Here is a tiny trained network, its code and every weight. The questions are about switching its units off for an input and a class, where a switched-off unit gives its printed mean instead of its output.

import numpy as np


def w(rows, s, z=0):
    codes = np.array(rows[::2]) - 128.0
    scale = np.full(codes.shape[1], s)
    scale[-1] = z or s
    return codes * scale


def norm(h):
    return h / np.sqrt((h * h).mean(-1, keepdims=True) + 1e-5)


def f(y):
    return y / 2 * (1 + np.tanh(0.7978845608 * (y + 0.044715 * y**3)))


def log_softmax(a):
    a = a - a.max(-1, keepdims=True)
    return a - np.log(np.exp(a).sum(-1, keepdims=True))


def net(x, mask):
    res = np.array(x, float).reshape(1, 3) / 4 @ E
    u = 0
    for l in range(3):
        y = f(norm(res) @ A[l][:, :-1].T + A[l][:, -1])
        res = res + np.where(mask[u : u + 8], y, B[l][:, -1]) @ B[l][:, :-1]
        u += 8
    return log_softmax(norm(res)[-1] @ U[:, :-1].T + U[:, -1])


A, B = {}, {}
E = w([
[151,1,101,70,138,212,116,158,136,187],'x0',
[92,100,142,115,184,31,120,254,95,59],'x1',
[126,102,75,129,67,75,136,138,203,136],'x2',
],0.0075)
A[0] = w([
[127,162,167,193,192,215,165,154,33,135,68],'0.n0',
[112,107,164,91,134,84,153,139,128,88,96],'0.n1',
[199,134,194,134,116,117,194,165,144,160,2],'0.n2',
[155,174,199,238,131,125,152,151,126,167,61],'0.n3',
[137,176,163,211,108,100,168,110,118,87,85],'0.n4',
[115,213,113,165,85,97,162,117,107,100,50],'0.n5',
[134,94,26,137,44,67,182,132,192,100,78],'0.n6',
[158,190,141,97,98,132,110,99,144,254,84],'0.n7',
],0.0061,0.0059)
B[0] = w([
[182,121,13,228,67,97,39,161,72,188,236],'0.n0',
[122,100,148,174,92,178,170,90,96,105,149],'0.n1',
[102,163,95,171,11,91,15,37,152,131,69],'0.n2',
[117,132,98,81,159,84,130,97,112,147,152],'0.n3',
[149,88,156,114,201,141,103,87,135,99,234],'0.n4',
[229,106,107,99,173,86,115,105,205,143,212],'0.n5',
[165,155,121,255,188,179,62,163,35,226,253],'0.n6',
[52,128,122,155,133,164,155,203,117,102,220],'0.n7',
],0.0078,0.0029)
A[1] = w([
[130,131,150,164,77,84,127,199,152,143,67],'1.n0',
[95,171,173,173,103,74,132,67,135,87,46],'1.n1',
[104,83,61,177,47,55,109,125,209,141,71],'1.n2',
[136,171,113,122,61,132,5,119,49,134,47],'1.n3',
[114,223,86,119,42,182,171,2,128,147,140],'1.n4',
[124,197,154,120,122,85,79,90,188,84,26],'1.n5',
[69,188,149,164,59,139,146,104,122,160,2],'1.n6',
[130,122,105,153,136,126,169,155,221,122,122],'1.n7',
],0.0074,0.004)
B[1] = w([
[124,147,104,127,94,167,109,148,141,87,139],'1.n0',
[179,121,97,138,102,72,103,96,136,171,162],'1.n1',
[128,245,92,135,167,176,84,148,58,152,127],'1.n2',
[123,168,105,142,126,153,73,144,119,143,178],'1.n3',
[77,118,179,150,79,119,161,178,144,105,254],'1.n4',
[185,145,92,64,146,115,117,64,142,72,166],'1.n5',
[109,106,132,93,164,140,153,143,99,111,128],'1.n6',
[147,114,158,104,82,154,69,112,77,108,142],'1.n7',
],0.011,0.0047)
A[2] = w([
[116,94,107,81,146,145,121,120,123,89,121],'2.n0',
[91,149,200,30,166,123,115,106,40,143,112],'2.n1',
[39,125,114,89,109,72,159,209,105,40,79],'2.n2',
[123,102,122,169,187,106,93,174,94,56,106],'2.n3',
[138,183,97,137,75,86,157,90,112,96,203],'2.n4',
[105,36,95,63,99,137,142,114,124,212,116],'2.n5',
[197,28,65,16,151,194,135,136,166,99,53],'2.n6',
[130,210,64,189,154,164,112,129,2,190,3],'2.n7',
],0.0076,0.0029)
B[2] = w([
[128,191,106,178,106,89,181,99,160,217,135],'2.n0',
[179,196,34,151,75,179,118,121,178,144,125],'2.n1',
[51,130,210,111,59,255,182,49,140,111,186],'2.n2',
[128,114,120,154,57,158,143,126,164,211,208],'2.n3',
[108,25,95,48,218,147,132,163,96,165,176],'2.n4',
[128,189,125,105,182,35,147,100,82,53,200],'2.n5',
[168,170,128,130,178,22,88,71,170,85,206],'2.n6',
[182,176,43,127,118,196,76,208,119,172,254],'2.n7',
],0.0081,0.0064)
U = w([
[155,171,67,171,142,184,35,190,92,169,105],'0',
[159,132,127,82,221,39,106,50,141,88,254],'1',
[4,98,203,129,66,191,177,137,152,110,26],'2',
],0.019,0.00052)

Each question gives the input, the list of numbers given to net, and the class t.
The units are the neurons (one row each of A and B). Each row of codes is followed by its name. A weight is (code - 128) times the scale printed after its matrix; where a second scale follows, it is the last column's (A, B and U).
mask holds one flag per neuron, layer by layer. A switched-off neuron (its flag False) gives its mean, the last column of its row in B, instead of its output. The means were averaged over made-up inputs and are rounded, as every weight is.
A unit's drop is (log p(t) with every unit on - log p(t) with that unit switched off) / (log p(t) with every unit on - log p(t) with every unit switched off).
The circuit of an input: a set's keep is (log p(t) with only the set's units on - log p(t) with every unit switched off) / (log p(t) with every unit on - log p(t) with every unit switched off). Starting from the 12 units with the biggest drops (on a tie, the unit counted first), units are removed one at a time, each time the one whose removal leaves the highest keep (on an exact tie, the one counted first), for as long as the keep stays at least 0.8.
circuit, biggest first: the units of the circuit, biggest drop first
most important unit: the unit with the biggest drop
top k neurons: the k neurons with the biggest drops, biggest first
drop of u: that unit's drop, to one decimal
input [6,5,2], class 1: most important unit -> 2.n6
input [6,-6,-2], class 1: top 2 neurons -> 2.n5, 2.n6
input [3,-6,-4], class 2: circuit, biggest first -> 1.n4, 0.n6
input [7,3,-6], class 1: top 2 neurons -> 0.n6, 2.n6
input [-7,6,7], class 0: top 2 neurons -> 1.n2, 0.n6
input [-6,-6,-3], class 1: top 2 neurons -> 0.n5, 0.n4
input [4,-6,-4], class 2: top 2 neurons -> 0.n6, 1.n4
input [-4,-4,-3], class 1: top 2 neurons -> 0.n6, 0.n4
input [-6,-7,6], class 2: top 2 neurons -> 1.n4, 0.n0
input [5,-6,2], class 2: top 4 neurons -> 1.n4, 0.n5, 0.n4, 1.n5
input [-6,1,5], class 1: top 3 neurons -> 0.n0, 0.n4, 0.n5
input [-6,-4,4], class 1: drop of 0.n0 -> 0.4
input [1,-7,-4], class 2: drop of 1.n4 -> 0.6
input [-4,-7,-4], class 2: drop of 1.n4 -> 1.8
input [4,6,1], class 2: most important unit -> 2.n2
